In the rows, zero is written as 128.
Facts:
j_816 | Π e
j_81 | Π a
j_33 | Π a | ρ j_647 | Θ j_127
j_653 | Π e | ρ j_133 | Θ j_375
j_912 | Π d
j_832 | Π d | ρ j_441
j_269 | Π d | ρ j_324 | Θ j_323
j_662 | Π c | ρ j_819 | Θ j_986
j_78 | Π e | ρ j_980
j_889 | Π d | ρ j_303
j_109 | Π a
j_736 | Π d | ρ j_986
j_501 | Π a | ρ j_976
j_547 | Π b | Θ j_441
j_919 | Π e | ρ j_832
j_29 | Π b
j_532 | Π b
j_993 | Π e
j_913 | Π d | ρ j_894
j_471 | Π a | ρ j_530 | Θ j_432
j_432 | Π e | ρ j_186 | Θ j_786
j_926 | Π b | ρ j_402
j_786 | Π e | ρ j_269
j_133 | Π a | Θ j_29
j_319 | Π c | Θ j_300
j_733 | Π c | ρ j_222
j_227 | Π e | Θ j_336
j_296 | Π a | ρ j_29 | Θ j_144
j_629 | Π c | ρ j_215
j_441 | Π c | Θ j_819
j_577 | Π b
j_186 | Π e | ρ j_127 | Θ j_133
j_303 | Π c | Θ j_622
j_9 | Π a | ρ j_912
j_91 | Π a | ρ j_241 | Θ j_815
j_259 | Π b | ρ j_319 | Θ j_81
j_144 | Π e
j_456 | Π c
j_97 | Π a | ρ j_532 | Θ j_555
j_718 | Π b | ρ j_453
j_990 | Π a | ρ j_783 | Θ j_912
j_516 | Π b | ρ j_871
j_857 | Π e
j_481 | Π a | ρ j_280
j_851 | Π c | ρ j_736
j_39 | Π b | Θ j_417
j_594 | Π c
j_463 | Π c | ρ j_501 | Θ j_243
j_830 | Π a | Θ j_23
j_880 | Π d
j_879 | Π c | Θ j_518
j_61 | Π d | Θ j_357
j_956 | Π c
j_624 | Π a | ρ j_518 | Θ j_870
j_729 | Π d
j_165 | Π a
j_783 | Π e | ρ j_263 | Θ j_358
j_299 | Π c | ρ j_593 | Θ j_263
j_875 | Π d
j_385 | Π c | ρ j_629 | Θ j_479
j_622 | Π e | ρ j_81 | Θ j_532
j_151 | Π a | Θ j_783
j_980 | Π b | ρ j_569
j_827 | Π c | ρ j_279 | Θ j_530
j_870 | Π a | ρ j_300 | Θ j_662
j_558 | Π e | ρ j_577 | Θ j_627
j_57 | Π a | ρ j_486
j_372 | Π d
j_626 | Π c | Θ j_385
j_611 | Π a
j_202 | Π c | ρ j_336
j_813 | Π c | ρ j_179
j_582 | Π c | Θ j_653
j_300 | Π b | Θ j_97
j_894 | Π a | ρ j_481 | Θ j_453
j_658 | Π d | Θ j_142
j_181 | Π b | Θ j_179
j_620 | Π b | ρ j_956
j_41 | Π c | Θ j_303
j_215 | Π b | ρ j_870 | Θ j_830
j_241 | Π a | ρ j_15
j_466 | Π d | ρ j_181 | Θ j_39
j_263 | Π b | ρ j_560 | Θ j_259
j_647 | Π d | Θ j_41
j_569 | Π a | ρ j_463
j_593 | Π b | ρ j_913
j_280 | Π d | ρ j_432
j_790 | Π c | ρ j_555 | Θ j_546
j_375 | Π a | Θ j_808
j_377 | Π a
j_878 | Π e | Θ j_871
j_871 | Π a | ρ j_718 | Θ j_976
j_819 | Π e | Θ j_399
j_486 | Π a | ρ j_296
j_222 | Π b | Θ j_319
j_777 | Π d
j_560 | Π b | ρ j_227
j_417 | Π b | Θ j_279
j_357 | Π c | ρ j_97
j_323 | Π c | Θ j_925
j_226 | Π d | ρ j_622
j_453 | Π a | ρ j_922 | Θ j_547
j_402 | Π d | Θ j_741
j_815 | Π a | Θ j_466
j_631 | Π c | ρ j_226
j_986 | Π c | ρ j_925 | Θ j_790
j_549 | Π e | ρ j_662
j_273 | Π e | ρ j_57
j_627 | Π a | ρ j_39 | Θ j_471
j_619 | Π c | ρ j_546
j_127 | Π c | ρ j_547
j_159 | Π b | ρ j_889
j_686 | Π e | ρ j_549 | Θ j_304
j_23 | Π a
j_243 | Π e | ρ j_109
j_976 | Π e
j_324 | Π b | ρ j_993 | Θ j_889
j_399 | Π b | ρ j_926 | Θ j_686
j_892 | Π d | ρ j_558
j_479 | Π a | ρ j_466 | Θ j_619
j_179 | Π d | ρ j_151 | Θ j_569
j_922 | Π c | ρ j_686
j_518 | Π b | ρ j_41
j_546 | Π a | Θ j_990
j_808 | Π d | Θ j_956
j_279 | Π a | Θ j_560
j_925 | Π b | ρ j_653 | Θ j_61
j_555 | Π a
j_893 | Π a | ρ j_123
j_15 | Π a | ρ j_159
j_123 | Π c
j_358 | Π d | Θ j_165
j_142 | Π e | ρ j_417 | Θ j_15
j_530 | Π a | ρ j_827 | Θ j_894
j_304 | Π c | Θ j_892
j_160 | Π b | ρ j_33
j_336 | Π c | ρ j_594 | Θ j_611
j_787 | Π c | ρ j_23
j_741 | Π a | ρ j_733

Known rows:
j_78: [118 140 129 177 146 171 160 131 143 132 135 126 154 114 130 120 139 125
 154 113 167  94 121 147 125 131 132 142 145 104 107 162 116 139 122 113
 151 130 130 119 133 135]
j_919: [127 148 132 182 128 147 145 142 137 133 145 140 145 112 132 119 137 127
 135 101 165  94 123 135 130 133 128 147 141  94 109 167 119 139 127 117
 154 132 131 117 139 134]
j_142: [107 140 127 163 113 156  98 162 142 130 127 138 107 123 135 117 147 123
 119 114 131 123 127 111 121 118 118 147  77  95 146 137 132 141 119 119
 111 138 132 120 150 130]
j_323: [115 149 138 119 123 160  75 119 143 118 127 105  96 135 131 124 138 128
 118 124 118 136 128 113 125 137 125 156  99 112 152 128 156 136 131 134
  96 130 141 137 136 130]
j_718: [119 154 118 156 132 138 149 118 143 122 128 133 159 115 117 115 133 122
 123 114 153 103 115 151 128 124 129 147 169 106  97 145 117 127 128 113
 165 123 117 116 137 126]
j_878: [ 91 138 118 141 115 157 105 141 146 128 119 136 114 127 127 117 138 122
 110 141 123 133 123 125 120 122 121 146  93 107 129 121 133 132 122 119
 114 134 129 124 150 129]
j_594: [136 138 147 128 138 112 124  99 129 118 158 155 150 122 142 126 129 130
  94 138 146 116 119 116 138 159 132 158 167 110  95 152 140 114 146 141
 142 127 142 127 129 137]
j_456: [142 144 143 142 145 145 138 115 130 121 153 136 147 120 141 124 133 130
 135 115 157 113 121 125 140 153 133 153 163 113 110 150 140 124 140 131
 148 125 140 128 130 136]
j_912: [153 135 150 120 143 142 145 115 142 117 144 159 160 122 125 134 128 130
 130 130 150 107 125  99 149 152 129 148 144 127  96 132 126 120 135 144
 148 105 142 123 130 141]
j_226: [147 132 141 143 133 147 128 118 128 117 139 125 142 120 140 127 128 132
 146 112 151 117 123 119 136 147 130 150 174 110  86 143 133 120 146 132
 149 120 138 126 124 140]
j_29: [125 151 120 149 132 109 143 108 150 124 131 148 156 118 110 118 134 121
  93 140 146 101 116 137 130 132 125 148 158 104  86 148 112 123 121 120
 164 118 120 109 133 122]
j_813: [157 151 140 156 146 161 146 129 140 133 164 115 150 117 132 117 141 129
 150  96 166 100 127 138 135 154 135 153 147 123 139 165 142 136 133 128
 141 128 147 132 136 130]
j_273: [124 148 133 184 128 144 142 137 137 133 147 134 147 112 130 118 134 125
 132 110 159  97 122 148 129 130 129 149 157 100 110 163 120 136 129 114
 155 134 130 117 137 133]
j_441: [121 108 119  58 128 131 116 140 131 133 135 140 122 138 157  95 151 119
  86  78 141 146 122  87 143 158 127 142  89 133 107  91 141 123 134 158
  94 139 135 135 168 129]
j_471: [112 143 127 146 125 169  84 130 143 125 104  97  92 123 145 119 141 133
 142 138 112 134 137 133 121 122 125 155  94 127 120 147 155 146 140 128
  87 153 141 133 119 137]
j_41: [127 150 144 111 110 144  74 118 147 125 143 115  93 138 118 119 132 126
  93 138 106 135 122 110 134 138 120 153 111 141 153 120 157 134 131 138
  98 122 138 136 137 121]
j_783: [ 93 142 119 147 116 142 100 130 149 129 118 130 111 129 123 115 140 121
 108 143 119 133 123 135 122 123 122 148  88 105 130 130 136 139 123 117
 103 135 126 122 145 128]

Rows:
No name comes twice in this set of rows, the named rows included.
[115 145 140 116 113 144  73 111 140 114 128 121  95 139 131 123 131 128
  97 135 109 139 121 102 129 136 119 155 114 125 140 117 158 132 133 142
  94 123 136 134 130 127] : j_303
[123 141 140 157 119 108 135 113 142 133 153 158 153 115 112 117 125 122
  89 148 141 108 112 152 135 136 126 148 170 116  91 149 123 120 131 125
 148 125 124 117 137 124] : j_993
[145 150 136 152 159 169 155 124 139 124 151 117 151 123 142 123 141 131
 163 100 169 100 126 131 132 152 138 152 148 113 131 161 138 133 136 128
 147 128 145 133 132 137] : j_851
[ 85 156 121 125 113 134  84 103 151 114  93 120 107 135 119 122 133 122
  92 150 113 126 121 120 119 111 116 147 102 100 111 118 125 134 110 118
 113 122 113 121 134 125] : j_300
[145 132 139 133 152 151 146 114 146 123 142 123 159 122 133 126 137 130
 148 113 162 105 127 135 137 153 137 147 141 123 104 156 135 125 136 136
 145 123 145 124 124 136] : j_736
[148 140 135 126 135 143 134 101 149 132 141 135 139 117 124 118 128 130
 120 154 139 103 114 151 143 140 129 148 175 158  70 147 139 126 152 140
 136 127 137 126 111 129] : j_555
[ 92 141 127 152 110 155  93 129 141 121 106 128 103 130 128 124 132 124
 121 135 119 127 122 116 121 115 117 146 106  96 116 125 132 140 120 121
 112 131 122 123 140 131] : j_622
[106 148 116 157 139 137 151 115 137 115 114 132 157 116 139 121 130 124
 132 130 155 113 116 143 123 123 130 148 175  91  71 140 112 120 132 114
 171 126 114 116 129 135] : j_926
[ 92 130 123 130 122 132 106 123 155 127 118 143 119 127 122 118 136 120
  87 152 116 135 116 126 124 127 123 147  85 115 122 119 133 129 120 124
 107 129 128 121 143 125] : j_227
[100 142 113 142 104 123 102 146 145 128 119 114 119 120 117 108 140 118
  92 134 118 134 124 132 120 117 118 151 109 112 138 126 131 131 116 113
 124 132 120 116 151 117] : j_324
[ 82 113  98  85 118 135 129 142 139 139 112 145 126 131 147  93 142 112
  84  98 138 148 113 128 135 135 128 130 103 129  81  89 125 123 133 142
 101 137 117 126 171 123] : j_819
[ 85 147 112 125 106 121  98 121 156 127 110 118 117 127 110 112 131 118
  77 144 108 134 117 145 120 117 118 148 116 121 123 112 132 133 120 115
 115 125 117 119 145 114] : j_222
[116 124 122  99 124 150 110 143 133 124 132 125 119 130 158 108 146 125
 121  99 132 148 125 109 131 144 129 149 103 127 128 110 153 124 136 139
 102 138 137 136 157 131] : j_304
[111 138 127 133 126 178  96 143 130 113 123 100 100 132 152 120 140 130
 155 106 127 145 129 112 123 131 123 158 103 107 153 120 157 134 135 126
 105 135 136 141 142 138] : j_385

Now the same elements, written a new way:
Known rows:
j_151: [103 161 105 115 108  91 118 192 131 109 137 139 126  95 130 128 148 138
 164 113 123 147 151 135 115 104 120 133 205 140  98 137 151 164 141 101
 111 117]
j_179: [123 121 100 142 112  96 130 152 144 122 157 140 121  90 153 114 118 144
 186 121 105 139 140 121 114 120 153 144 167 131  73 120 128 137 142 111
 112 101]
j_733: [162  99 137 111 126 150 142  73 105 115 128 121 123 129  81  97 101 103
  99 120 128  88  94 117 174 134 154 132  62 129 154 118  88 108 131 154
 158 102]
j_357: [159  92 133 132 117 160 148  78 111 129 133 145 117 155 108 112 100 106
 120 125 121  76  78 119 167 159 130 127  53 128 142 116  68  94 120 147
 146 111]
j_296: [119 151 126 128 135  92 124 167 140 127 140 146 139 109 135 133 123 132
 145 130 119 164 152 132 104 109 110 136 186 140 109 129 145 160 119 107
 107 132]
j_718: [121 128 132 109 120 159 143 109 127 112  84 129  93 167 103 154 165 139
 107 109 173 102  96 139 135 153 118 114 162 137 170 117 111 100 124 148
 156 148]
j_832: [143 133 154 121 161 124 110  50 151 159 158  89 113 127  58  61  96 120
 103 153 142 135 120  97 125 107 146 131 113  96 164 136 121 140 110 110
 199 153]
j_471: [110 143  95 148  96 120 128 167 164 135 161 175 146 122 120 148 119 136
 172 139 101 151 128 126  96 135  91 116 168 162  87 134 147 166  94  80
  96 140]
j_372: [124 141 162 116 156 146 122  74 145 153 151 123  97 149 121 104 130 121
 126 157 149 121 102 125 133 126 146 120 124  89 160 136 109 126 133 125
 163 147]
j_980: [115 140 162 131 127 159 133  95 106 127  75 110 110 184 108 135 153 116
 104 107 182  99 109 130 123 140  77 122 142 139 143 114  88  96 112 132
 171 145]
j_819: [123  62 108 136  73  74 131 193 145 149 108  82 154  77 179 112 172 156
 113 160 123 143 189 109 132 123 201 169 124  85 115 167 172 131 190 133
 112 145]
j_466: [110 123 101 135 209  60  49 167 155  72 136  91 135 104 161  88  60 131
 106  91 103 137 200 157  89  60 151 134  87 147  30 134 175 122 132  82
 111 143]
j_159: [129 127 155 104 136 164 156 105 121 115  86 137 101 160 108 156 168 143
  91 122 171 112  99 138 128 150 111 120 158 137 169 106 117 103 114 159
 154 141]
j_227: [ 96 146  81 148 102 109  84 182 126 127 142  91 153  96 147 144 146 138
 154 127 102 140 152 124 124 113 150 123 116 123  95 147 185 142 165 117
  95 125]
j_186: [120 118  97 155 116 100 114 155 130 142 153 107 147  90 146 141 126 147
 143 143  94 145 151 115 108 109 142 130 122 125  93 125 172 146 129 115
 104 127]
j_304: [161  59 111 140  80 110 153 172 113 114 105 128 168  88 164 115 100 121
 132 104 108 113 164 129 156 145 176 162  63 132  91 142 119 112 164 148
  94  82]
j_518: [123 120 143  98 127 155 166 101 124 113  89 135  88 155 103 156 173 150
  94 116 166 107  88 138 131 146 113 116 170 133 171 108 111 100 120 161
 150 137]

Rows:
No name comes twice in this set of rows, the named rows included.
[135 147 165 116 169 152 129  86 171 159 136 150 103 186 111 129 128 123
  90 186 155 155 111 143 122 145 104 102 120 106 200 144 135 131 103 121
 139 195] : j_893
[ 96 139 102 157  92 113  96 166 116 138 157 105 160  98 149 146 144 134
 181 132  94 127 131 103 110 107 106 137 138 143  57 126 143 145 129  99
 109 111] : j_653
[120  99 102 162 120 120 126 149 140 153 153 125 141 117 174 160 123 142
 153 153  92 146 138 121 100 122 128 125 102 131  95 120 156 130 120 116
  90 136] : j_142
[123 159 196 114 163 148 147  88 117 153 131 157  71 177 149 139 157 119
 119 173 153 131  98 126 109 132  74 134 175 108 169 106  81 130  98 121
 146 165] : j_9
[123  61 100 152  80  84 139 180 154 150 128  99 144  95 180 127 157 159
 132 161 110 140 173 116 119 122 180 161 118 100 111 143 160 127 162 128
 105 148] : j_686
[ 90 181 124 129 116  90  98 184 121 120 129 120 153 111 137 121 141 123
 160 115 127 147 171 126 115 101  99 139 179 147  85 149 147 161 136  99
 116 115] : j_133
[105 136 103 140  86 128 126 179 108 106  94 134 164 115 126 167 145 141
 170  79 134 114 128 128 103 127  75 132 169 196  48 119 134 129 111 112
 117  95] : j_925
[148  36 118 149  70 107 187 185 156 131  50 142 150 145 189 147 142 163
  95 123 148 131 180 141 103 166 138 167 135 141  97 136 132  88 137 150
 102 151] : j_399
[ 92 163 156 128 140 137  81  94 100 152 140  55 110 141 111 111 167 106
 120 144 147 106 113  98 140 103 116 122 112  86 152 134 130 122 141 118
 173 145] : j_976
[109 143 112 121 181  69  96 184 147  79 131 134 117 106 152 128  93 143
 108 121 108 151 175 155  95  74 120 129 163 156  72 123 164 154 116  87
  94 143] : j_815
[116 133 151 153 132 158 117  70 106 174 147  94  89 176 134 128 144 114
 127 167 129 101  95 102 117 126  94 126 101  95 144 110  92 104 114 117
 166 166] : j_78

The same elements again, as new rows of numbers:
Known rows:
j_857: [130 117 130 129 132 119 116 127 114 133 124 117 128 127 129 124 110 125
 129 135 120 126 129 124 115 128 121 136 128 141 132 133 133]
j_61: [142 129 125 127 133 137 121 124 135 124 112 102 124 112 135 122 107 127
 130 118 130 149 137 117 120 129 119 126 135 113 133 133 121]
j_357: [140 161 103 105 156 166 126 155 138 126 122 119 125 141 127 131 134 151
 113  92 138 169 168 133 137 111 134  87 145 102 121 152 138]
j_372: [129 127 140 134 126 127 124 125 132 137 131 114 121 126 126 130 116 132
 127 120 131 133 130 124 129 136 119 135 130 125 127 127 125]
j_546: [131 119 115 125 141 117 144 121 121 136 126 134 128 138 110 125 132 123
 128 137 118 113 155 118 128 113 129 129 131 131 135 135 142]
j_165: [139 137 115 134 138 118 129 139 122 156 145 138 123 157 105 115 116 157
 119 121 108 140 184 134 111  95 141 129 130 155 115 163 150]
j_894: [127 126 117 145 109 132 125 122  91 146 166 129 144 131  89 178 154 119
 132 160 145 103 103 140 120 103 122 102  85 180  99 106 151]
j_215: [104  99 166 137 118  91 133 114 147 124 126 138 132 121 145 103 137 121
 147 151 109  92  76 126 155 180 129 188 165  97 139 108 146]
j_736: [120 128 141 133 132 116 127 148 140 127 142 138 121 124 136 129 121 134
 140 139 118 131 122 122 152 133 113 120 127 107 128 139 119]
j_547: [143 112 163 158  92 115  79 131 117 174 161 110 115 121 109 153 102 150
 133 157 144 115  84 151 109 138 110 147  99 188  92 111 134]
j_466: [100 130 153 150 113 112 137 128 135 146 163 156 116 145 131 123 127 139
 122 114 111 128 128 143 136 156 128 160 122 137 122 119 119]
j_243: [135 137 108 127 143 117 110 143 126 125 122 105 128 134 154  86  89 157
 122 112  95 170 179 133  92 104 141 142 139 131 122 174 141]
j_956: [144 152 109 103 172 162 126 149 135 143 116 110 129 147 111 137 137 162
 119  95 142 152 168 129 154 116 130  89 160  98 129 150 159]
j_324: [126 115 140 143  88 112 109 111 143  99 113 117 125  94 172 100  96 105
 143 140 132 148  93 130 101 160 125 175 113 126 137 110  78]
j_123: [126 145 122 116 143 166 146 132 134 129 123 132 122 145 114 156 152 119
 126 105 158 134 138 128 154 146 128 103 130 103 139 116 118]
j_593: [131 124 137 145 105 111  92 129 131 131 134 100 128 115 145 110 102 153
 143 142 120 148 106 144 105 147 126 165 128 133 106 133 141]
j_558: [112 114 123 129 110 122 142 109 125  85 110 135 136 108 168 109 120  78
 139 127 120 131 111 116 107 148 123 156 107 116 154 113  87]

Rows:
No name comes twice in this set of rows, the named rows included.
[140 141 147 148 120 128  85 155 117 184 171 123 120 137 102 162 114 175
 107 138 132 129 127 158 124  94 124  99 107 189  80 137 149] : j_892
[109 113 153 132 121 124 149 107 134 124 126 133 123 123 125 139 146 100
 137 131 132 100  96 115 154 167 116 148 144 104 149  95 127] : j_658
[121 125 136 126 120 132 142 109 138  89 108 127 135  99 155 129 137  87
 137 134 138 124  93 110 135 149 117 136 128  96 148  97 101] : j_269
[144 134 102 116 134 131 130 120 118 106 112 126 139 111 134 123 127 113
 126 140 130 133 140 116 112  88 132 101 116 132 128 140 122] : j_97
[126 129 154 162 110  90  91 157 144 174 170 131 106 152 138  93  85 194
 127 125  89 159 152 169 102 140 139 174 136 165  92 163 143] : j_560
[134 127 120 119 170 109 137 140 123 160 132 129 130 162  96 111 132 167
 125 129  93 113 179 126 137 101 141 126 162 123 124 167 195] : j_23
[126 139 108  93 145 176 156 113 134  74  86 118 148 108 137 156 172  77
 135 117 171 118  91 101 167 147 124  89 138  65 159  93 113] : j_299
[146 155 105 106 155 166 118 151 130 133 123 109 129 137 114 144 138 155
 112 100 150 153 151 133 144 105 133  74 142 115 117 145 144] : j_619
[107 132 152 128 109 161 152 124 120 122 152 169 129 132 104 203 190  82
 120 132 184  79  61 129 177 153 113  87  93 139 136  61  91] : j_827
[134 141 114 107 149 169 146 131 137 109 106 120 125 131 124 143 146 116
 125  99 158 142 139 119 149 139 124 100 133  93 149 119 112] : j_323
[137 124 124 125 113 151 124 101 133  83  92  97 131  84 156 135 110  71
 139 128 159 148 104 106 113 138 107 122 108 107 151 101  77] : j_647
[122 104 152 145  99 105 124 109 145 118 116 122 119 109 152  99 107 112
 144 139 125 127  98 124 119 179 123 192 135 114 142 108 105] : j_181
[178 138 116 133 119 131  56 139 142 137 106  60 118  99 154  91  49 168
 132 129 125 197 157 136  66  96 127 139 123 150  99 174 124] : j_532

